What can hang from each mark
D: K X
X: B D E G W
W: D G X
K: B
U: B C D E K
C: D E K
B: U
E: B D X
G: C E K

Known rows, with every way that one mark hangs from another
{D K {X {E B} W}}: [ 23.1 -13.1   7.1   0.8  13.2 -11.4  11.4 -10.0  16.4  -0.8  10.7  -2.8
 -15.6  -5.8   7.7   1.2  -5.3  -1.5  18.4  -1.3  17.7 -18.0 -27.0 -17.0
 -10.2   8.7   4.4   1.8  -6.5  30.5 -22.3  18.7 -27.8   8.7 -15.9  11.9
 -10.1   2.2  -4.3   2.5 -16.3  -4.8  -6.8   8.2  -3.7]
{U C D {E B} K}: [ 19.8   9.5  -4.5  -5.7 -19.4   7.6 -13.5  -6.8  -3.3 -16.6 -17.4  -2.6
  10.9  19.0 -35.7 -20.1   6.3  -7.9  29.9  17.9 -28.7 -26.7  66.9  11.1
   3.6   3.4  -9.7 -21.4  18.4  -8.6  21.4  13.9  -7.2   6.1 -16.2  -4.8
  16.1  -3.1  10.9 -22.1 -14.2 -19.6   4.8  13.5   3.3]
{K {B {U C {D X}}}}: [ 21.4   6.1  -4.8  11.3 -11.1   0.4  11.2   3.9  -7.9  -1.3  23.1  -0.3
   0.2  17.4   5.5 -22.3  11.3 -17.2  22.2   1.7  -1.6  -6.4  28.4 -15.2
  14.3  -9.6  -1.3  -6.3 -12.0 -27.3   2.6   9.1 -37.5   4.7   4.2   1.7
   8.9  -1.7  -9.3  -3.7  -3.7  12.3   7.9   0.8  26.0]
{G {C D} {E B X} K}: [-32.0  20.4  -1.5  11.9 -15.3   5.5 -26.6   6.6   6.1 -14.4   7.5  -8.1
   1.3  21.0 -30.1  -9.0 -10.4  15.5  35.1  18.1 -12.4 -21.5 -32.2  36.5
   1.0   1.1  15.2 -12.3  -6.2 -12.9  28.4   4.9  47.1   9.8  -2.1  27.4
 -12.0  -6.6   1.2  -0.2  15.7 -23.7 -18.2  -8.3   0.8]
{E {B U} {D K {X G}}}: [ 11.5   0.1  18.0  15.8   0.5   2.7  -0.9  -6.9  34.7  32.8  -8.7  -4.1
   1.3   4.9  21.4   7.6  -0.3   4.9  15.8 -11.0   3.0 -11.0   8.8  -4.7
   4.9  -5.0 -11.8  25.7   9.9   4.3  -1.3   2.3 -31.1  43.7  11.6  -1.1
   4.1 -12.4 -28.5   6.2  20.0   4.2  29.1  -4.0   1.2]
{B {U {C {D K {X G}}} E}}: [ 29.7   7.7   0.6   8.2  -8.0   4.9  -1.6   3.0 -22.3  11.4 -34.1  -5.0
  -0.8   7.0   9.9 -30.2  -5.6   5.7 -12.9  -7.0  -1.5   6.0  15.8 -21.9
   7.1  -1.9  -4.4  -0.7  -3.7  14.3  -0.1 -16.6 -11.6 -17.6   5.6 -36.8
  26.2  22.7 -11.5  -3.3  29.0  20.9 -10.2 -17.5  -9.8]
{D {X {E B}}}: [ 16.0 -16.3   4.1   4.1   7.0 -16.4  13.7  -9.6  -6.8  -3.7   8.0  -5.5
 -14.3  -6.7   6.3  -5.6  -0.4 -11.4  17.5  -3.8   6.1 -27.4 -30.9 -12.5
  -0.3  -5.8   8.5  -4.8  -9.9   0.8  -8.4  14.8 -28.2  21.0 -19.1  11.6
  -9.8 -13.3   2.6   6.7 -16.1   5.5 -11.3  19.2   9.6]
{U B {D X} E}: [ 15.8  -8.4   7.6   6.5  -5.4   1.2   8.7 -17.3  -2.1   8.6 -13.3  -0.7
  -2.1  22.8  -3.3 -17.6  11.6 -24.2  27.5 -14.7  -3.9 -29.7  26.8  -9.1
   5.9  -2.2  -7.3 -16.8  15.9 -15.3  -8.4  14.6 -39.8   2.7 -15.4   7.0
  -5.6 -12.8  -0.8  -2.9 -12.1  10.3  -4.8  34.5  11.7]
{C {E {B U} D {X G}} K}: [-45.6  17.0   7.3  13.0  13.0   1.6 -15.0 -12.1  54.8  16.6 -15.5  -7.7
  19.6  11.1  21.8   6.1   3.8   2.6  23.2  -7.8  -3.8 -20.8  38.1  12.5
 -10.8 -11.7  -0.2  15.7  11.0 -12.3  29.0  -9.1  12.3  76.2  11.0   8.9
 -16.6 -18.8 -15.4  -6.8  23.8 -16.6  30.8   7.2   4.8]
{W D G {X {B U} E}}: [ -1.1 -18.6  -8.9 -17.1  17.0 -16.4   6.2 -13.9 -16.5  19.4 -15.3  -3.5
  -4.5  10.6  13.4 -42.2  12.2   4.3 -50.1 -15.3  17.4  16.4 -26.6   4.7
  -8.6 -17.5 -19.4  -4.4  26.6  -8.2 -36.0 -11.3  -6.1  -3.3  29.2  -7.5
 -14.9   7.5  10.3  31.3  -4.8  10.6  39.2  -7.5  -8.6]
{W {G {E B}}}: [-20.1 -13.5   4.8  -1.3  17.4  -9.9  14.7  -8.5  -2.7  -1.7  17.3   4.0
  -3.8  -5.6  -5.7  -1.4  -3.2  -6.4 -14.3  10.7   8.6 -13.0 -32.3  22.8
   2.2 -13.3  14.8 -12.4  10.6 -24.4  -6.6  -5.5  -3.9  31.6   3.2   6.5
  -3.4 -16.1   6.1   3.1  -6.9  -8.7   0.5  11.9   2.4]
{X B {E D}}: [-14.9 -17.6  -0.8 -16.2  -1.1  -5.5  -0.2  -7.3  -7.7   3.5 -19.7  -2.3
   3.9 -20.6   1.7  21.5   0.2  -0.8 -20.7  -0.5   2.0  -3.0  -9.8   8.6
  -9.7   1.6   1.5   5.9   5.0  33.8   7.1   2.5  -1.4 -10.6 -22.3   8.1
 -14.1 -11.0  18.3  11.4 -16.1   0.7  10.6   4.4  -5.7]
{C D {E B}}: [-42.3  -6.5   5.8  32.7  22.2  -3.7  -0.5 -14.5  19.6 -13.0   4.5  -3.8
   8.2  -2.4  11.4  15.4  16.8  -5.7   7.5 -11.4   5.7 -18.5  20.2  -1.0
  15.5 -13.0  23.1  21.1  -1.8 -15.9  14.1  -7.3   1.1  11.4 -20.3  -0.3
 -33.0 -10.2   9.2  -1.5  14.2  -4.3  10.0  11.7  13.1]
{X {E D} W}: [ -7.6 -17.6   5.6  -8.8   2.8  -4.0   9.6  -7.8  11.0  13.2  -1.7   3.0
   2.7  -9.5   3.0  42.0  -3.8   5.0  -7.4  -4.6  13.9   8.0 -25.2  -8.2
 -14.8  16.9  -0.4   4.3   2.2  48.8  -6.4   8.2   4.9 -37.4 -24.4  -0.9
  -9.2  -3.3   8.2   5.5 -13.9 -10.3   4.9  14.9 -10.9]
{G {C D} K}: [ 14.3   7.0  -0.6 -10.1 -20.0   6.9 -14.3  16.8   3.4 -12.1  16.5  -0.1
  -5.7   6.5 -35.4  25.0   1.9  18.8   0.2   3.2 -15.9  15.6 -10.9   9.3
  16.8  10.3  -1.1   3.9  -8.3 -17.1   5.9   8.5  55.4 -39.3   0.3  -6.1
  -6.3  -3.7   2.9   1.8  12.9 -10.3 -16.7 -14.7  -7.3]
{B {U C D {E {X G}} K}}: [ 18.3  19.0  -7.1  -8.4 -21.4   8.8 -11.6   2.5 -16.8  13.1 -19.2   3.0
  11.6  26.8  -8.5 -37.7  -6.2  -7.6  16.0  12.7 -23.5   0.0  48.9   0.5
  -8.9   8.6 -18.5 -15.9  14.1   0.4  12.7   0.9 -12.0  16.4  11.2 -20.5
  43.3   9.7  -7.7 -15.2   3.5  -2.1  -2.3  10.1  -8.7]
{K {B {U C D E}}}: [ 13.1  -3.5  -8.2  10.3  -7.2   1.7  11.1  -1.0 -18.8  -8.6   5.0  -0.1
  12.5   4.8   1.2 -21.2   8.4 -20.7   6.8  10.9  -1.6 -16.9  47.1  -4.2
   8.7 -11.7   3.4  -4.7   0.4 -18.1  16.1  -3.1 -26.2   0.5  -6.0  -9.8
  19.5  -0.3   3.0 -12.7  -3.7   5.3   7.7  -7.4  15.3]
{B {U {D K} E}}: [ 11.0 -10.1   4.1   9.5  -1.1  -0.5   8.6  -8.2 -15.5  20.1   6.5   3.2
   4.0  15.9  -2.1  -9.7   2.4 -17.1  -0.7  -6.3   2.6  -5.8  14.8 -12.7
  11.8   3.6   5.8  26.3  18.0  -8.6  -7.1   4.6 -12.1  -2.5 -14.8 -32.3
  31.8   1.9  -7.7   2.3   4.0  10.6  16.7   3.7 -26.4]
{G C {E D} {K B}}: [ -4.7  11.7  -4.4  -4.6 -24.5  10.4 -22.6   9.1   6.3  -7.8  -4.4  -4.9
   3.6  14.1 -38.5  10.1 -12.9   4.7  17.1  20.4  -9.6 -14.2 -36.8  37.8
   2.2  -6.1  11.4 -22.4  -9.0   1.9  16.6  -1.8  59.7 -11.2  -1.1  29.4
  -3.2  -9.1   7.6  -3.2   4.3 -20.0   3.2 -19.5  -0.4]
{G C {K B}}: [ 30.7   0.2  -6.8 -14.7 -13.0   1.6  -3.8  19.9   5.1 -29.1  34.2   2.3
  -6.6 -10.7 -30.4  19.0  -0.5  -0.2  10.7  19.6 -12.7  -2.3  -3.4  16.8
  10.2  -2.7   0.6  -8.9 -15.3 -30.6   4.2  10.0  34.0  -5.9   8.5  18.6
   0.0 -13.2   5.5 -10.2 -10.3 -16.2 -18.9 -19.1  11.4]
{E B {X D G}}: [-24.6  -3.0  10.9   3.1   5.2  -0.3   4.6   2.2  19.0   2.3  11.4   6.8
  -1.3 -30.1  21.8  33.7  -0.2   4.8  12.7  -0.2  -1.8   0.0   8.8   3.7
 -14.5   8.8 -13.2  10.2   5.4  -5.4  14.4   2.6 -15.9  35.9  10.8  25.5
 -10.1 -16.4  -7.8  -2.7 -10.8  -6.0 -12.3  16.9  15.2]
{W {D {K B}} G}: [-10.3  -1.5  11.5  -1.4  21.9   2.0  13.1  -0.4  25.0   9.1   4.6   8.5
  -6.5  -3.5  -8.5  13.1  20.5   5.5 -27.0 -17.0  13.9  26.4   2.7  19.0
  14.8  -5.6  10.4  16.4  17.8 -24.0 -28.0  -2.7  11.4   4.2  20.8   3.2
 -22.2   6.7   0.6  14.2  -4.1  -5.6  48.9  -3.5  13.1]
{D {K {B {U C E}}}}: [ 21.3  -6.0  -2.9   5.9  10.3  -4.4   8.5   9.3 -12.5 -14.9  12.2  -0.6
   1.1 -15.8   0.2 -11.8   0.4 -14.2  -2.8   7.2   3.3  -7.7  25.2  -7.2
  13.3 -10.6  11.5  10.2  -2.6 -10.8   4.5  -8.3 -12.7  -5.1  -4.7  -9.7
  26.4   6.5  -3.7 -11.1  -6.6   0.4  -4.4 -19.5  -1.5]
{E {X {B U} G {W D}}}: [ -9.9  -2.1  -0.4   2.4  12.3   5.7   7.2   3.8  14.9   9.9   6.6   9.2
   8.6  -8.6  37.8   0.8   1.5  10.1 -14.7  -8.2   8.5  29.2  14.5  -2.3
 -21.7  11.5 -27.0  16.6   6.6  17.3  -8.5   4.3 -37.2  12.8  23.7   3.6
  -3.5   4.6  -7.4   0.7  -1.8   6.7   4.2  -0.7   8.6]
{C {D K {X B W}} E}: [-15.5   9.4   0.0  14.3  19.3   3.0  -3.8  -9.1  14.5  -3.3 -16.1  -3.3
  -5.4   7.4  21.8  -2.9   7.3   3.0   4.5 -21.7  13.9   8.7  -0.2 -20.7
  -1.6   6.1   8.9   9.7 -13.3  22.4 -20.2  -2.7 -11.7 -21.5  -4.7   4.4
 -37.0  19.8   2.5   2.6   8.0  13.1   3.8   4.8   1.6]
{K {B {U D {E {X {G C}}}}}}: [ -1.2   6.1  -6.0   6.1 -11.2   8.4  10.8  -1.0 -12.2   2.7  -5.1   6.9
  12.1   2.8  12.0 -19.6   2.2 -16.2   7.2  14.7  -2.7  -7.9  30.7   9.0
 -12.6  -4.2   1.0 -10.3  -2.1 -16.0  12.0  -6.0 -22.0  36.7  17.5   1.1
  17.6   2.6  -1.5 -10.7   5.5   8.5   7.8  -6.5  22.6]
{D {K B} X}: [ 21.9   1.5   9.2   3.3  15.2  -5.3  13.6   9.8  11.9  -4.0  25.2   3.3
 -21.9  -6.1   3.0   8.1   7.4 -15.8  21.7 -16.3   6.3   3.7 -15.7 -13.5
  14.0  -1.9  12.7   8.3 -14.5 -21.8 -25.1  12.9 -21.6   1.6   2.2  23.0
  -7.4  -1.9 -11.1   0.5 -21.3   8.8   3.0   8.3  14.3]
{B {U C {D K} E}}: [ 18.0   1.4  -2.5   8.4 -14.2   2.4   2.3  -2.5 -33.6   6.9  -2.1   0.1
   4.8  13.4 -13.3 -21.1  -0.5 -10.1  -1.7   5.0  -5.9  -1.7  29.1 -16.8
  14.9   3.2   4.7   7.0  11.5  -3.2   1.7  -0.9  -9.5 -23.3 -15.3 -42.6
  43.8  14.8  -3.5  -3.6  10.0   7.8   0.4  -4.7 -21.7]
{D K {X {B U} {G C} W}}: [ 48.2   1.4  -5.8 -16.2  -7.3   6.2   5.0   7.6  -2.9  -0.8   0.2   5.6
  -9.0  -9.3  19.8 -15.6 -12.6  11.2 -18.4   8.9   4.2  21.7  -6.8 -19.5
 -18.5  11.5 -25.4  -8.0 -15.8  25.0 -26.5   3.5 -32.4   7.6  27.0  -9.9
  15.1  18.5 -11.6  -3.7   6.8  19.3 -19.9 -25.1  -2.9]
{G C {E B D {X W}}}: [-47.6  16.5   2.1  16.6  -6.5   6.1  -4.3  -1.0  -0.7  -5.1   5.5   0.2
   7.4   4.9  -7.8  14.8 -11.9  12.2  33.3  12.9  -2.6  -4.2 -42.2  16.8
 -17.3  12.4  11.9 -19.2  -6.2  11.5  17.2   4.5   7.8  -7.0  -8.8  22.8
  -2.7   1.2   0.7  -2.3  -1.6 -18.3 -11.9  13.1  10.6]

Rows
[ -2.1 -12.7  -4.2  17.6  21.9 -12.2  -4.4 -10.0  16.1 -11.4  24.0  -4.3
  11.4   6.2   9.6 -15.3   3.5 -18.3  17.4   5.2  -3.5 -33.4  25.1  -2.6
   9.3 -18.6   4.6  19.1   4.0 -24.1  10.6  -0.6 -11.4  50.7  -9.7  -3.0
   3.7 -18.4  -2.7  -9.7  -2.1 -10.5   4.4   9.9  -3.3]  {C {E {B {U K}}}}
[ 17.5 -16.2  -3.7 -21.5 -16.9  -1.5   5.9  -1.0 -24.4  -8.9 -12.9   8.6
  -7.1 -25.7 -12.5  11.9 -12.0   1.8 -40.6  21.0  -1.4   8.6 -28.4   3.0
 -15.2   3.2   5.9 -24.7 -12.5  29.2  -6.4  -6.0  21.2   2.7  -5.7 -18.6
  17.5   5.5  20.2   0.2   5.8   3.5 -23.4  -9.3  -5.2]  {X E {G C}}
[-13.9   5.1  -9.7  -6.0  -3.2  -5.1  -0.4  15.7 -30.7  -6.7  17.1  -0.3
   2.0 -21.7  20.1  -1.7  -2.9   6.2   1.9   0.1  -7.4  16.6   8.4 -15.3
  -6.1   9.6 -17.8   9.6  -4.3  -6.3  18.5  -0.8 -18.7 -15.6   6.3   5.8
   9.7   2.8  -6.3   4.9 -17.0  10.0 -29.9   3.7   1.1]  {E {X {B {U C}} D}}
[  3.0  10.1  18.3   4.5   0.8   1.3   2.8   4.7   8.5  25.7  -0.1   1.0
 -16.7   5.9  -5.2  33.4   3.6   2.0  19.9 -30.4  -2.2  21.1 -31.4 -17.4
  15.6  12.8   5.7  18.3   0.2  -1.3 -22.6  12.0  -1.0 -32.1  -7.3   1.0
  -1.5   0.2 -16.3  13.2  -4.8   8.1  14.8  21.9  -7.1]  {E {D K X}}
[ -8.2  11.3  -4.7   4.1  -1.7  -1.9 -11.8   1.6   5.2   1.2  -1.4  -8.9
  12.4  13.8  -4.9  -1.4   2.5   3.2   0.0  -6.6  -8.7   1.3  24.5 -14.4
  13.9  -9.3   2.6   6.7  -1.7 -11.7  19.0  -9.9  28.2  -8.9  -9.1 -27.7
  11.6  -0.2  -6.1  -3.9  18.5  -4.5   6.7  -3.8 -12.9]  {B {U {C {E D} K}}}
[  1.7  18.6  -6.4  10.0   0.1  -2.4 -11.5   1.7   4.1  -1.7  -6.5 -12.9
   3.5  29.5   3.5 -29.0   7.3   5.7   6.9 -17.3  -4.8   0.0  19.6 -25.4
  16.5 -10.5   3.5   1.4 -14.5 -17.4  12.4  -7.5  18.4  -8.5  -2.9 -24.8
  -5.3   9.7 -10.0  -0.6  26.6  10.2  -0.1  -4.9  -3.0]  {B {U {C {D X} E K}}}
[ 26.8  -0.5  -7.6   1.7  -5.4   1.8  -9.8  11.7   7.2 -12.0   1.9  -9.5
  10.3   5.6  -7.4 -13.5   1.3  -0.7   9.0   9.7  -4.6 -20.2  38.4  10.5
  14.2 -13.1  -5.6   6.4  -1.4 -13.1  24.9  -6.4  16.0  -8.2   4.4   2.8
   2.3  -8.1  -3.1 -12.5   8.2 -10.1  -3.7 -29.0   2.8]  {G {K {B {U {C D} E}}}}
[-41.3   0.6  -3.6  -3.1   4.0  -3.6  -4.8   4.9 -24.4  -3.6   4.9   2.1
  -4.7 -10.8   7.1   2.6 -11.9  -4.1   4.1  -2.2   1.4   3.6 -45.8   6.9
 -14.3   7.8   5.1  -4.3  -3.1   8.4   8.4  -0.4   5.2  -9.9  -9.6  30.4
  -5.4  -2.2   7.1   7.1 -25.1   6.6 -22.3  18.2  -8.8]  {G {E {X B D}}}
[ -8.9   8.2   5.5 -15.8   0.4   3.5   9.0   7.4  -6.3   1.8   5.9   8.9
  -9.7  -5.1 -22.0  18.9   8.9  19.5 -34.2  -2.1  -1.0  38.4 -15.2   8.5
  11.9   9.0  11.8  -0.9   2.0 -23.3 -16.9  -7.4  32.2 -24.2  17.7 -22.1
  -6.6  14.0   2.2  12.6  13.6  -0.2   4.5  -6.4   0.2]  {W {G {C {D K}}}}
[ -7.4  17.3  -7.8   7.4   0.2   7.4  -6.4  -2.5  -8.5 -17.2 -17.1  -1.9
  -5.7   4.3   2.8  -7.3   3.1  12.6  -1.7  -6.3   3.0  16.7 -11.5 -17.3
  -3.5   9.5  10.5  -8.8 -23.9  15.7 -15.4  -4.7   8.2 -32.0  -0.4  -6.4
 -24.3  30.4   8.7   1.8  15.3  13.2 -11.8  -7.7   6.5]  {G {C {D K {X B W}} E}}
[ 13.0 -30.6 -13.5 -29.8  15.8 -14.4  21.0 -10.2  -7.4   3.4   7.2   2.4
   8.0 -18.2  27.3 -16.7  -7.1   2.9 -47.3  18.5  23.3  -0.7  -4.3   1.7
 -27.6  -0.9 -17.2  -3.1   7.1  29.9 -12.1  -4.3 -31.2  19.8  11.6  -8.9
  -4.2  -2.2   9.0   7.0 -13.1   1.3  -2.7 -12.5  -8.1]  {X {B U} E {W G}}
[-26.8   0.2  -0.7 -10.6   6.7  -4.3   4.4  12.1 -13.9  -5.3  18.1   5.5
  -6.2 -28.6  16.7  26.7   2.0   1.7   5.5 -11.1  -4.6  20.1  -9.1  -6.9
 -10.0  16.3 -10.8  13.9  -1.2  -8.4   5.8   7.8 -11.3 -14.2   1.3  25.8
 -12.6  -6.4   0.6   6.9 -32.0   7.2 -21.3  21.1   4.3]  {E {X B D}}
[-20.4  14.1   2.4  14.7  -1.3   1.7  -8.4   0.4 -16.5  -6.2 -10.6  -1.2
  -1.9  -7.7 -15.6  22.3   0.9  -0.1   1.4  -4.7  -7.1  13.9   2.4 -13.9
  18.5   0.6  22.3  -1.1  -5.0   6.7  -1.7 -12.5  21.8 -43.9 -19.8 -22.6
  12.2  15.6   6.9  -1.8  11.2  -5.3  -5.4   9.0  -8.3]  {U {C {E {D K}}}}
[  8.9  -9.7  -0.3 -16.7 -14.4   8.9 -18.7   4.2  25.0   2.5 -12.0   2.1
  -0.5  -7.6  -6.1  15.4 -17.5   0.7 -10.3  16.1   4.8 -13.7 -18.0  28.3
 -14.4  -4.9 -12.9 -13.6  -0.2  25.5  10.2  -9.8  44.2  18.2  12.4  36.0
  -8.9 -14.4   4.7  -7.3  -2.3  -9.4  -3.1 -19.5 -10.1]  {X D {G E {K B}}}
[ 17.0  -0.2  12.3   9.2   0.3   5.4   7.4  -0.4   4.9  16.2 -12.0   6.0
 -14.4   7.2   5.1   8.7   9.2   4.4  -9.1 -30.8   1.1  27.0 -22.6 -13.8
   8.3   3.2  -8.0   4.2  -1.0  -1.5 -30.7   8.2  -8.0 -11.9   7.1  -7.6
  -8.3   5.6  -3.4  10.7   5.0  19.6  14.5  14.9  10.0]  {W {D {X G}}}
[ 27.9  -1.6  -7.5 -10.5  -0.9  -5.9   1.3   9.3 -17.0 -11.3   3.1  -6.5
   6.1   1.4  -9.1 -17.4  -2.6  -1.5  -8.0   0.0 -10.8  -4.1  26.0 -16.2
   9.1  -5.7  -6.0  -0.3   1.6 -18.9  16.9  -3.4  11.5 -13.3  -9.6 -32.2
  30.5  -0.5  -3.9 -12.8   0.7   1.3 -16.7 -10.9 -17.4]  {B {U {C K} E}}
[ -7.9 -19.1   7.8  -3.7  20.3  -5.3  11.8 -21.0  31.9   8.0  -7.8   1.4
   1.6  -6.0  -0.9   6.1   6.7  17.4 -26.3   2.1  26.8  -2.6  -5.5  15.4
 -13.1   3.9   1.5   7.7  22.9  32.3 -20.8   4.3   0.3  15.9  -0.2  -2.7
 -26.5   7.7   8.8  13.1  -2.4 -21.3  35.4  -4.4  -1.8]  {X {E B} {W {D K} G}}
[-24.0   6.5   1.0   3.5 -17.9   6.1  -6.5   3.4 -27.4   0.4  -5.6   2.1
  -1.0   7.0 -28.8  17.5 -10.9   5.0  -3.8   3.8  -8.2  11.5 -60.0   9.8
   3.7   4.8  19.6 -17.7  -8.5   6.5   4.3  -4.0  40.3 -39.5 -18.8  -5.2
  13.3   4.3  10.1   6.4   5.0   0.3  -7.4   5.2 -10.2]  {G C {E D}}
[-30.7  18.2  -9.2   4.6   2.2  -1.9 -11.1   6.0 -32.5 -21.9  -6.8  -1.1
  -4.9 -24.3   2.1   1.4  -3.6   1.4   3.8   2.5  -7.0  12.9   6.7 -14.3
  -1.1   6.3  10.8  -6.2 -10.5   6.7   5.3 -12.5   7.6 -26.7  -6.7   0.9
   2.7  22.0   9.8  -1.8  -7.2   1.2 -30.9   7.9  -2.5]  {U {C {E {X B {D K}}}}}
[ -3.7 -16.0  -2.5 -13.2   1.3   2.6  -0.9  -0.3 -10.2  -9.3  -8.5   8.2
  -2.1 -20.5   6.3   0.5 -12.7  -9.4 -36.1  12.9   1.1   2.2 -18.4  16.7
 -13.7  -7.0  -1.7 -15.4  -2.1  19.5  -3.4  -7.3  -8.8  17.8  -0.2   9.6
   6.5  -9.0  16.6  -6.7  -6.4   9.6 -14.9  -6.0  -6.6]  {X B {G E}}
[ 27.7   2.4   5.2   1.8  -3.7   6.0  -4.9   7.1  36.7  16.1  -1.6  -3.2
  -2.1  17.3  16.8  -6.0   4.7   2.9   7.2 -10.9   3.6  -3.0  13.5   2.4
   6.4  -8.5 -15.2  10.9  -8.6  -7.1   0.7   0.3  -3.3  22.2  25.3  14.2
 -19.3 -11.7 -17.8  -0.2  19.3   9.0  13.4 -16.3  13.7]  {C {D {X {G {K {B U}}}}}}
[ -4.5  -2.7  -4.1 -28.4   0.8   4.5  -5.7  -1.8  18.4   8.3  -6.5   1.0
   5.1   2.0  -5.2  11.8 -13.0  15.0 -16.8  14.1   7.1   5.4 -21.1  30.9
 -19.7   6.7 -19.0 -16.1  14.2  23.7  -9.9  -0.7  13.1  -6.9  18.4  21.0
 -18.6  -9.5   6.6   0.3  -8.8 -17.5   4.6  -6.6 -11.9]  {X B {W {G {E D} K}}}
